Below are the code and all the weights of a small trained network. Each question names an input and a class and asks about switching units off, where a switched-off unit gives its printed mean instead of its output.

import numpy as np


def w(rows, s, z=0):
    codes = np.array(rows[::2]) - 128.0
    scale = np.full(codes.shape[1], s)
    scale[-1] = z or s
    return codes * scale


def f(y):
    return np.maximum(y, 0)


def log_softmax(a):
    a = a - a.max(-1, keepdims=True)
    return a - np.log(np.exp(a).sum(-1, keepdims=True))


def net(x, mask):
    res = np.array(x, float).reshape(1, 5) / 4 @ E
    y = f(res @ A[0][:, :-1].T + A[0][:, -1])
    res = res + np.where(mask, y, B[0][:, -1]) @ B[0][:, :-1]
    return log_softmax(res[-1] @ U[:, :-1].T + U[:, -1])


A, B = {}, {}
E = w([
[137,41,80,162,181,199,49,129,95,173],'x0',
[91,73,69,180,87,63,205,130,54,79],'x1',
[173,165,103,132,164,183,141,16,86,101],'x2',
[171,85,113,55,4,197,147,132,132,97],'x3',
[96,147,143,222,43,122,115,78,148,201],'x4',
],0.011)
A[0] = w([
[127,58,102,188,104,49,174,113,34,67,24],'n1',
[98,145,137,171,214,80,114,143,144,137,125],'n2',
[132,85,132,50,20,214,127,132,138,109,122],'n3',
[125,109,127,140,60,143,125,92,145,156,114],'n4',
[109,99,132,127,108,116,131,234,153,158,23],'n5',
[134,167,124,140,124,135,136,101,135,88,70],'n6',
[131,92,110,165,126,122,150,149,119,107,90],'n7',
[133,70,104,173,134,173,108,130,129,180,80],'n8',
[131,111,111,148,153,181,122,88,107,126,38],'n9',
[113,89,155,144,103,101,109,212,155,149,25],'n10',
[140,164,134,148,170,94,108,140,107,141,161],'n11',
[151,129,121,81,169,119,121,129,106,99,84],'n12',
[121,126,112,75,167,126,147,174,109,115,79],'n13',
[135,165,127,141,141,167,148,72,97,99,32],'n14',
[147,97,126,88,85,141,120,141,103,101,143],'n15',
[127,254,149,75,100,59,170,121,152,85,51],'n16',
[134,172,134,100,153,169,101,132,155,173,75],'n17',
[143,149,121,138,153,166,148,2,91,93,44],'n18',
[153,195,174,72,150,170,79,135,199,187,56],'n19',
[133,130,143,153,151,104,127,164,120,142,132],'n20',
[143,86,123,51,205,131,138,174,119,29,132],'n21',
[113,169,142,177,217,79,138,116,129,151,61],'n22',
[165,99,121,155,149,147,117,152,108,156,5],'n23',
[114,22,115,118,184,176,80,149,101,143,57],'n24',
[126,158,136,234,45,126,107,81,150,198,110],'n25',
[132,109,131,136,119,90,120,189,148,152,33],'n26',
],0.014,0.0022)
B[0] = w([
[27,119,89,105,162,227,139,137,161,49,232],'n1',
[189,119,77,216,122,146,131,106,120,140,215],'n2',
[198,115,48,253,130,155,132,105,127,136,251],'n3',
[142,166,144,165,139,139,132,121,117,170,180],'n4',
[147,108,93,37,141,80,65,106,124,149,181],'n5',
[131,99,146,108,118,101,112,152,139,121,161],'n6',
[98,133,111,118,124,160,137,125,139,97,160],'n7',
[136,112,195,138,105,79,163,150,127,81,185],'n8',
[133,90,158,105,116,83,124,150,135,109,175],'n9',
[154,122,102,24,140,98,82,113,142,152,179],'n10',
[150,121,101,179,119,145,135,122,137,136,180],'n11',
[117,166,159,136,124,131,121,121,122,182,172],'n12',
[115,170,171,126,111,136,140,115,133,180,171],'n13',
[145,108,93,62,136,84,94,124,144,162,183],'n14',
[174,115,102,187,147,129,119,110,129,133,182],'n15',
[156,50,224,152,99,46,155,163,111,58,250],'n16',
[66,119,94,108,133,164,128,130,137,87,193],'n17',
[164,125,73,15,132,77,49,113,130,166,222],'n18',
[19,122,79,89,157,205,152,133,141,57,242],'n19',
[152,112,104,140,129,131,111,115,138,135,159],'n20',
[83,226,192,143,129,153,144,133,113,220,222],'n21',
[204,122,78,206,110,164,132,111,122,143,222],'n22',
[132,112,141,133,104,94,154,131,124,96,155],'n23',
[148,87,206,143,101,63,161,155,121,71,199],'n24',
[92,219,221,135,136,144,160,144,106,209,236],'n25',
[154,132,106,61,123,91,91,116,114,138,163],'n26',
],0.019,0.02)
U = w([
[231,118,42,246,145,182,142,71,126,143,226],'0',
[97,255,219,134,157,162,165,130,101,229,112],'1',
[33,110,80,99,200,225,159,133,182,29,2],'2',
[167,50,219,136,94,61,177,173,115,46,227],'3',
[182,113,78,19,168,83,28,87,143,172,178],'4',
],0.0086,0.00029)

Each question gives the input, the list of numbers given to net, and the class t.
The units are the neurons (one row each of A and B). Each row of codes is followed by its name. A weight is (code - 128) times the scale printed after its matrix; where a second scale follows, it is the last column's (A, B and U).
mask holds one flag per neuron, in row order. A switched-off neuron (its flag False) gives its mean, the last column of its row in B, instead of its output. The means were averaged over made-up inputs and are rounded, as every weight is.
A unit's drop is (log p(t) with every unit on - log p(t) with that unit switched off) / (log p(t) with every unit on - log p(t) with every unit switched off).
The circuit of an input: a set's keep is (log p(t) with only the set's units on - log p(t) with every unit switched off) / (log p(t) with every unit on - log p(t) with every unit switched off). Starting from the 12 units with the biggest drops (on a tie, the unit counted first), units are removed one at a time, each time the one whose removal leaves the highest keep (on an exact tie, the one counted first), for as long as the keep stays at least 0.8.
units of the circuit, in order: the units of the circuit, biggest drop first
unit that matters most: the unit with the biggest drop
k most important neurons: the k neurons with the biggest drops, biggest first
drop of u: that unit's drop, to one decimal
input [5,-1,6,5,2], class 4: units of the circuit, in order : n18
input [7,-3,6,4,-6], class 3: 3 most important neurons : n24; n25; n9
input [1,-5,-7,-4,6], class 4: 2 most important neurons : n10; n5
input [6,-7,7,1,-4], class 2: 2 most important neurons : n19; n16
input [8,8,2,4,5], class 2: 3 most important neurons : n1; n16; n7
input [-1,-5,-6,2,-4], class 4: 3 most important neurons : n1; n5; n10
input [-8,-1,8,-1,-1], class 3: 3 most important neurons : n16; n5; n10
input [0,7,-2,6,-6], class 2: 2 most important neurons : n1; n25
input [-1,-4,3,-6,-8], class 1: 2 most important neurons : n21; n3
input [8,6,5,1,-2], class 3: 2 most important neurons : n24; n19
input [-5,-4,-8,-8,7], class 0: 3 most important neurons : n2; n22; n18
input [-8,3,6,7,-4], class 3: 4 most important neurons : n16; n22; n2; n6
input [1,-5,-5,-6,8], class 1: 2 most important neurons : n25; n3
input [2,7,-4,6,-1], class 2: unit that matters most : n1
input [2,-1,8,6,4], class 4: drop of n18 : 1.4
input [-5,-8,1,-4,2], class 2: drop of n19 : 1.9
input [-8,7,8,2,7], class 3: drop of n21 : 1.7
